Below are the code and all the weights of a small trained network. Each question names an input and a target symbol and asks about switching units off, where a switched-off unit gives its printed mean instead of its output.

import numpy as np


def w(rows, s, z=0):
    codes = np.array(rows[::2]) - 128.0
    scale = np.full(codes.shape[1], s)
    scale[-1] = z or s
    return codes * scale


def f(y):
    return np.maximum(y, 0)


def softmax(a):
    e = np.exp(a - a.max(-1, keepdims=True))
    return e / e.sum(-1, keepdims=True)


def log_softmax(a):
    a = a - a.max(-1, keepdims=True)
    return a - np.log(np.exp(a).sum(-1, keepdims=True))


def net(x, mask):
    ids = ['βγδηθλμω'.index(c) for c in x.split()]
    T = len(ids)
    res = E[ids] + P[:T]
    u = 0
    for l in range(2):
        q, k, v = (res @ M[l].T for M in (Q, K, V))
        z = softmax(np.where(np.tri(T) > 0, q @ k.T / 3**0.5, -1e9)) @ v
        res = res + np.where(mask[u], z, O[l][:, -1]) @ O[l][:, :-1]
        u += 1
        y = f(res @ A[l][:, :-1].T + A[l][:, -1])
        res = res + np.where(mask[u : u + 12], y, B[l][:, -1]) @ B[l][:, :-1]
        u += 12
    return log_softmax(res[-1] @ U[:, :-1].T + U[:, -1])


Q, K, V, O, A, B = {}, {}, {}, {}, {}, {}
E = w([
[88,34,158,213,126,46,153,160,91,106],'β',
[101,166,96,118,161,143,126,113,207,1],'γ',
[113,197,152,141,144,201,155,90,74,185],'δ',
[49,114,218,128,136,231,135,190,161,128],'η',
[83,110,78,160,131,172,114,157,84,109],'θ',
[134,241,101,169,77,80,137,182,81,144],'λ',
[121,159,98,124,208,75,71,120,157,237],'μ',
[18,91,140,117,84,197,124,196,155,123],'ω',
],0.0088)
P = w([
[220,109,2,214,77,145,195,174,170,86],'0',
[165,120,57,191,73,144,140,155,180,107],'1',
[162,142,68,164,79,144,112,152,164,111],'2',
[151,152,98,146,91,136,92,156,143,119],'3',
[139,144,121,114,97,132,102,144,140,125],'4',
[123,163,138,115,118,138,102,152,135,125],'5',
[106,155,161,116,131,132,110,133,130,135],'6',
[86,157,162,106,134,128,114,120,127,124],'7',
[81,162,155,101,133,133,121,101,114,127],'8',
[66,152,151,99,136,132,134,79,106,116],'9',
[60,145,157,100,123,129,141,67,109,130],'10',
[52,138,163,94,136,144,155,53,112,140],'11',
],0.0056)
Q[0] = w([
[165,139,103,145,167,9,122,51,55,60],'0.h0',
[163,219,99,254,200,162,188,94,182,147],'0.h0',
[182,144,123,23,117,135,128,47,218,41],'0.h0',
],0.007)
K[0] = w([
[141,165,141,217,135,52,45,59,99,61],'0.h0',
[254,212,84,129,215,115,251,173,149,173],'0.h0',
[167,146,126,114,124,159,126,132,220,46],'0.h0',
],0.0066)
V[0] = w([
[191,23,123,199,43,185,151,177,132,164],'0.h0',
[124,177,143,116,56,146,173,110,47,138],'0.h0',
[140,129,143,93,121,148,165,112,161,11],'0.h0',
],0.012)
O[0] = w([
[227,122,52,78,183,154,247,206,126,118,126],'0.h0',
[98,192,97,142,162,2,181,135,104,156,3],'0.h0',
[164,128,172,238,244,128,85,150,147,140,56],'0.h0',
],0.0067,0.0035)
A[0] = w([
[87,70,177,221,35,160,110,209,86,167,123],'0.n0',
[99,152,128,145,113,123,214,195,125,121,167],'0.n1',
[194,156,118,154,89,92,153,162,120,117,7],'0.n2',
[233,167,174,131,105,173,131,84,45,152,96],'0.n3',
[241,93,220,132,136,110,172,176,121,182,27],'0.n4',
[211,116,33,188,170,78,74,153,123,200,123],'0.n5',
[129,151,114,69,74,106,168,185,197,1,55],'0.n6',
[151,92,117,12,96,104,88,159,118,154,82],'0.n7',
[147,178,110,80,135,100,122,121,106,175,141],'0.n8',
[152,117,204,85,232,20,98,202,81,143,83],'0.n9',
[194,52,105,182,171,54,121,123,108,189,34],'0.n10',
[93,66,85,143,133,107,170,156,43,80,187],'0.n11',
],0.0089,0.0017)
B[0] = w([
[133,139,12,108,107,143,119,129,76,90,238],'0.n0',
[89,139,200,157,159,135,87,133,121,116,229],'0.n1',
[155,107,213,131,131,117,89,152,104,160,162],'0.n2',
[150,176,94,158,103,178,181,124,143,128,150],'0.n3',
[117,147,160,59,168,127,65,175,47,176,166],'0.n4',
[152,149,43,108,49,156,168,143,194,134,238],'0.n5',
[143,136,9,110,79,134,138,104,137,104,254],'0.n6',
[93,136,190,163,179,111,110,137,158,131,242],'0.n7',
[110,84,134,178,110,170,74,85,130,130,230],'0.n8',
[142,118,30,161,72,176,138,119,145,125,143],'0.n9',
[170,146,107,3,141,118,173,124,58,104,154],'0.n10',
[84,178,156,81,155,181,106,151,173,123,203],'0.n11',
],0.012,0.0029)
Q[1] = w([
[116,171,135,111,88,132,147,122,129,114],'1.h0',
[68,124,90,101,129,185,79,126,171,143],'1.h0',
[17,171,84,90,85,250,56,102,151,76],'1.h0',
],0.026)
K[1] = w([
[132,151,140,144,131,108,163,90,89,60],'1.h0',
[89,129,134,96,94,84,112,41,119,236],'1.h0',
[48,206,127,137,35,54,136,18,85,245],'1.h0',
],0.012)
V[1] = w([
[133,108,123,105,48,12,69,155,159,154],'1.h0',
[118,37,96,73,197,121,100,82,166,178],'1.h0',
[128,135,140,144,137,131,208,110,181,247],'1.h0',
],0.012)
O[1] = w([
[217,152,65,127,165,96,3,112,70,115,195],'1.h0',
[162,16,128,72,160,221,87,154,132,99,254],'1.h0',
[51,76,114,90,73,152,104,54,120,69,234],'1.h0',
],0.0062,0.0043)
A[1] = w([
[94,104,131,148,95,81,82,167,76,108,127],'1.n0',
[95,121,222,157,181,104,62,108,168,137,122],'1.n1',
[158,105,132,162,161,109,162,119,193,120,82],'1.n2',
[148,107,74,138,118,123,132,140,199,145,181],'1.n3',
[124,155,160,153,125,160,139,159,135,154,105],'1.n4',
[105,123,219,135,189,119,106,126,114,143,64],'1.n5',
[175,95,47,131,78,115,189,119,127,98,3],'1.n6',
[103,112,176,164,145,167,91,163,82,126,109],'1.n7',
[151,113,134,125,123,85,88,126,122,169,91],'1.n8',
[109,103,251,131,186,88,90,113,85,128,25],'1.n9',
[109,172,123,128,176,88,111,110,122,144,197],'1.n10',
[112,151,167,133,138,108,112,77,147,93,119],'1.n11',
],0.014,0.0032)
B[1] = w([
[194,123,130,132,111,163,175,117,192,116,190],'1.n0',
[75,191,151,64,147,103,130,73,183,213,233],'1.n1',
[166,120,233,130,134,102,151,75,91,80,146],'1.n2',
[134,123,169,149,115,160,92,142,95,61,254],'1.n3',
[112,76,85,139,131,91,178,106,91,105,188],'1.n4',
[204,88,69,190,181,113,123,146,129,95,167],'1.n5',
[151,153,73,76,140,94,187,86,205,207,219],'1.n6',
[91,115,102,146,103,95,134,87,200,152,222],'1.n7',
[91,79,150,114,155,161,137,120,116,113,170],'1.n8',
[246,34,94,175,158,125,134,208,97,54,173],'1.n9',
[131,150,114,161,89,103,90,161,129,98,166],'1.n10',
[86,79,120,142,147,153,108,206,95,148,175],'1.n11',
],0.013,0.0073)
U = w([
[162,159,58,130,55,155,190,120,143,111,174],'β',
[97,88,150,211,76,202,72,171,83,54,193],'γ',
[3,218,199,115,108,128,140,72,162,175,179],'δ',
[137,85,116,176,189,92,124,142,142,178,61],'η',
[125,110,109,108,116,203,46,97,164,132,198],'θ',
[162,146,162,105,132,141,124,155,81,176,25],'λ',
[154,208,129,183,97,83,84,163,131,152,85],'μ',
[177,161,205,134,140,127,146,104,128,120,3],'ω',
],0.0038,0.0027)

Each question gives the input, a string of symbols that net reads in full, and the target symbol t.
The units are the heads (3 rows each of Q, K, V and O) and the neurons (one row each of A and B). Each row of codes is followed by its name. A weight is (code - 128) times the scale printed after its matrix; where a second scale follows, it is the last column's (O, A, B and U).
mask holds one flag per unit, layer by layer, with each layer's heads first. A switched-off unit (its flag False) gives its mean, the last column of its rows in O or B, instead of its output. The means were averaged over made-up inputs and are rounded, as every weight is.
A unit's drop is (log p(t) with every unit on - log p(t) with that unit switched off) / (log p(t) with every unit on - log p(t) with every unit switched off).
The circuit of an input: a set's keep is (log p(t) with only the set's units on - log p(t) with every unit switched off) / (log p(t) with every unit on - log p(t) with every unit switched off). Starting from the 12 units with the biggest drops (on a tie, the unit counted first), units are removed one at a time, each time the one whose removal leaves the highest keep (on an exact tie, the one counted first), for as long as the keep stays at least 0.8.
circuit, biggest first: the units of the circuit, biggest drop first
top k neurons: the k neurons with the biggest drops, biggest first
top k neurons in layer l: the k neurons of layer l with the biggest drops, biggest first
input μ η γ η γ μ γ, target δ: circuit, biggest first => [0.h0 1.n1]
input ω μ μ μ λ μ γ μ λ η, target μ: circuit, biggest first => [1.h0 0.h0 1.n10]
input θ μ μ η δ γ η η δ λ γ θ, target μ: circuit, biggest first => [0.h0 1.h0 1.n10]
input δ γ μ γ δ η, target δ: top neuron => [1.n9]
input θ γ θ η η μ θ μ μ, target δ: circuit, biggest first => [1.n1 0.n6 0.n0]
input μ γ μ ω, target β: circuit, biggest first => [0.n0 1.n6]
input μ η μ λ μ μ θ λ μ, target η: top 2 neurons => [1.n9 0.n5]
input θ μ μ μ δ ω, target δ: top 2 neurons => [0.n3 1.n9]
input η λ θ μ μ μ θ δ δ β θ, target δ: circuit, biggest first => [1.h0 0.n3]
input γ μ μ μ, target δ: circuit, biggest first => [0.h0 0.n7 0.n6 1.n1]
input μ γ η μ δ η, target δ: circuit, biggest first => [1.h0 0.n3]
input γ β θ, target β: circuit, biggest first => [0.n5 1.n6 0.h0]
input μ μ μ ω β μ η ω λ, target μ: circuit, biggest first => [1.h0 1.n10]
input η γ θ, target β: circuit, biggest first => [0.n5 0.h0 1.n6]
input λ γ δ λ γ γ γ, target μ: circuit, biggest first => [1.h0 0.h0 1.n10]
input μ μ μ μ β, target β: top 2 neurons in layer 1 => [1.n6 1.n0]
input μ δ γ η λ λ μ θ μ δ, target δ: top 3 neurons => [1.n9 1.n3 1.n5]
input δ ω γ η γ λ μ θ η γ θ γ, target η: top 2 neurons in layer 1 => [1.n9 1.n1]
input η μ μ β μ μ δ γ β, target δ: circuit, biggest first => [1.h0 0.n3 0.h0]
input μ β δ μ θ δ β θ, target δ: circuit, biggest first => [1.h0 0.h0 0.n3]
input γ γ η η, target η: top neuron => [0.n4]
input μ θ γ μ μ θ γ λ μ, target η: top 3 neurons => [0.n5 1.n9 0.n6]
input μ μ η, target β: top 2 neurons in layer 1 => [1.n6 1.n1]
input μ μ η μ μ μ μ β, target β: top 3 neurons => [0.n0 1.n0 1.n6]
input μ η γ μ, target γ: top 3 neurons in layer 1 => [1.n6 1.n3 1.n1]
input μ μ δ γ μ μ γ μ λ η θ, target μ: top 2 neurons => [1.n10 0.n0]
input θ η δ μ δ μ, target γ: top 2 neurons => [0.n5 0.n9]
